Here is a tiny trained network, its code and every weight. The questions are about switching its units off for an input and a class, where a switched-off unit gives its printed mean instead of its output.

import numpy as np


def w(rows, s, z=0):
    codes = np.array(rows[::2]) - 128.0
    scale = np.full(codes.shape[1], s)
    scale[-1] = z or s
    return codes * scale


def f(y):
    return np.maximum(y, 0)


def log_softmax(a):
    a = a - a.max(-1, keepdims=True)
    return a - np.log(np.exp(a).sum(-1, keepdims=True))


def net(x, mask):
    res = np.array(x, float).reshape(1, 8) / 4 @ E
    y = f(res @ A[0][:, :-1].T + A[0][:, -1])
    res = res + np.where(mask, y, B[0][:, -1]) @ B[0][:, :-1]
    return log_softmax(res[-1] @ U[:, :-1].T + U[:, -1])


A, B = {}, {}
E = w([
[128,205,34,85,155],'x0',
[138,101,178,48,107],'x1',
[150,254,187,163,137],'x2',
[92,153,203,90,108],'x3',
[224,167,114,140,223],'x4',
[159,44,143,112,188],'x5',
[28,171,128,132,242],'x6',
[120,148,125,41,143],'x7',
],0.0091)
A[0] = w([
[165,149,173,136,160,171],'N0',
[106,139,121,215,90,212],'N1',
[103,62,215,81,121,183],'N2',
[126,189,116,108,99,201],'N3',
[199,100,94,97,126,171],'N4',
[86,136,180,100,73,185],'N5',
[225,113,110,141,172,239],'N6',
[6,144,109,92,201,202],'N7',
[200,125,149,148,160,198],'N8',
[145,212,126,135,122,154],'N9',
[88,192,123,123,153,226],'N10',
[67,108,90,136,148,183],'N11',
[185,119,83,71,135,190],'N12',
[71,108,137,131,91,245],'N13',
[158,105,97,155,108,203],'N14',
[162,110,83,99,133,111],'N15',
[99,109,130,165,205,189],'N16',
[127,94,147,176,46,199],'N17',
[159,64,149,38,90,254],'N18',
],0.014,0.004)
B[0] = w([
[115,123,211,205,155,189],'N0',
[215,145,79,178,157,199],'N1',
[148,76,199,96,106,232],'N2',
[160,192,114,111,103,188],'N3',
[25,180,117,194,62,187],'N4',
[211,134,194,87,82,205],'N5',
[69,124,135,187,177,227],'N6',
[138,126,74,35,179,250],'N7',
[100,106,207,217,148,201],'N8',
[140,209,178,139,131,207],'N9',
[200,192,129,92,206,216],'N10',
[145,97,62,88,176,188],'N11',
[1,182,102,105,69,185],'N12',
[192,95,115,88,116,202],'N13',
[81,92,56,182,72,179],'N14',
[48,120,41,136,107,165],'N15',
[100,68,143,115,228,212],'N16',
[177,67,54,184,42,219],'N17',
[89,113,154,68,39,230],'N18',
],0.0087,0.014)
U = w([
[216,250,161,117,148,146],'0',
[125,77,191,221,188,5],'1',
[146,50,57,58,227,214],'2',
[228,64,48,202,70,208],'3',
[1,146,80,166,81,104],'4',
[186,51,194,73,50,68],'5',
],0.0094,0.0012)

Each question gives the input, the list of numbers given to net, and the class t.
The units are the neurons (one row each of A and B). Each row of codes is followed by its name. A weight is (code - 128) times the scale printed after its matrix; where a second scale follows, it is the last column's (A, B and U).
mask holds one flag per neuron, in row order. A switched-off neuron (its flag False) gives its mean, the last column of its row in B, instead of its output. The means were averaged over made-up inputs and are rounded, as every weight is.
A unit's drop is (log p(t) with every unit on - log p(t) with that unit switched off) / (log p(t) with every unit on - log p(t) with every unit switched off).
The circuit of an input: a set's keep is (log p(t) with only the set's units on - log p(t) with every unit switched off) / (log p(t) with every unit on - log p(t) with every unit switched off). Starting from the 12 units with the biggest drops (on a tie, the unit counted first), units are removed one at a time, each time the one whose removal leaves the highest keep (on an exact tie, the one counted first), for as long as the keep stays at least 0.8.
circuit, biggest first: the units of the circuit, biggest drop first
k most important neurons: the k neurons with the biggest drops, biggest first
drop of u: that unit's drop, to one decimal
input [5,-3,8,-4,6,6,1,4], class 1: circuit, biggest first => [N6, N8]
input [7,-3,-1,2,-4,-2,1,6], class 0: circuit, biggest first => [N10]
input [-1,-6,4,-5,6,6,-5,5], class 4: circuit, biggest first => [N12, N4]
input [-7,-8,4,6,0,1,3,4], class 0: circuit, biggest first => [N6, N10]
input [-8,7,6,-2,-1,-5,-6,-5], class 3: 2 most important neurons => [N17, N1]
input [-3,5,-4,7,-5,8,8,1], class 5: 2 most important neurons => [N2, N18]
input [5,-2,4,5,6,5,7,-2], class 2: 2 most important neurons => [N16, N7]
input [0,2,8,-7,5,6,-6,-3], class 1: 3 most important neurons => [N8, N0, N18]
input [-6,-2,-2,4,-7,-3,-6,-4], class 3: 2 most important neurons => [N17, N1]
input [3,2,6,-2,1,6,8,-3], class 2: 2 most important neurons => [N7, N16]
input [0,8,-3,-5,-8,-2,7,-5], class 2: 2 most important neurons => [N7, N11]
input [3,2,-2,8,-2,-8,-1,8], class 0: 3 most important neurons => [N3, N10, N17]
input [2,5,-2,-4,-8,-1,4,5], class 2: 2 most important neurons => [N7, N11]
input [-4,-1,-2,-3,7,7,3,7], class 1: circuit, biggest first => [N8]
input [6,7,4,-2,-4,0,-6,-1], class 4: 3 most important neurons => [N12, N2, N4]
input [6,5,5,6,-6,6,5,-5], class 2: drop of N10 => -0.1
input [-6,-2,5,-4,-3,-6,0,-1], class 3: drop of N17 => 0.3
input [-6,3,-7,7,3,2,5,5], class 5: drop of N2 => 0.6
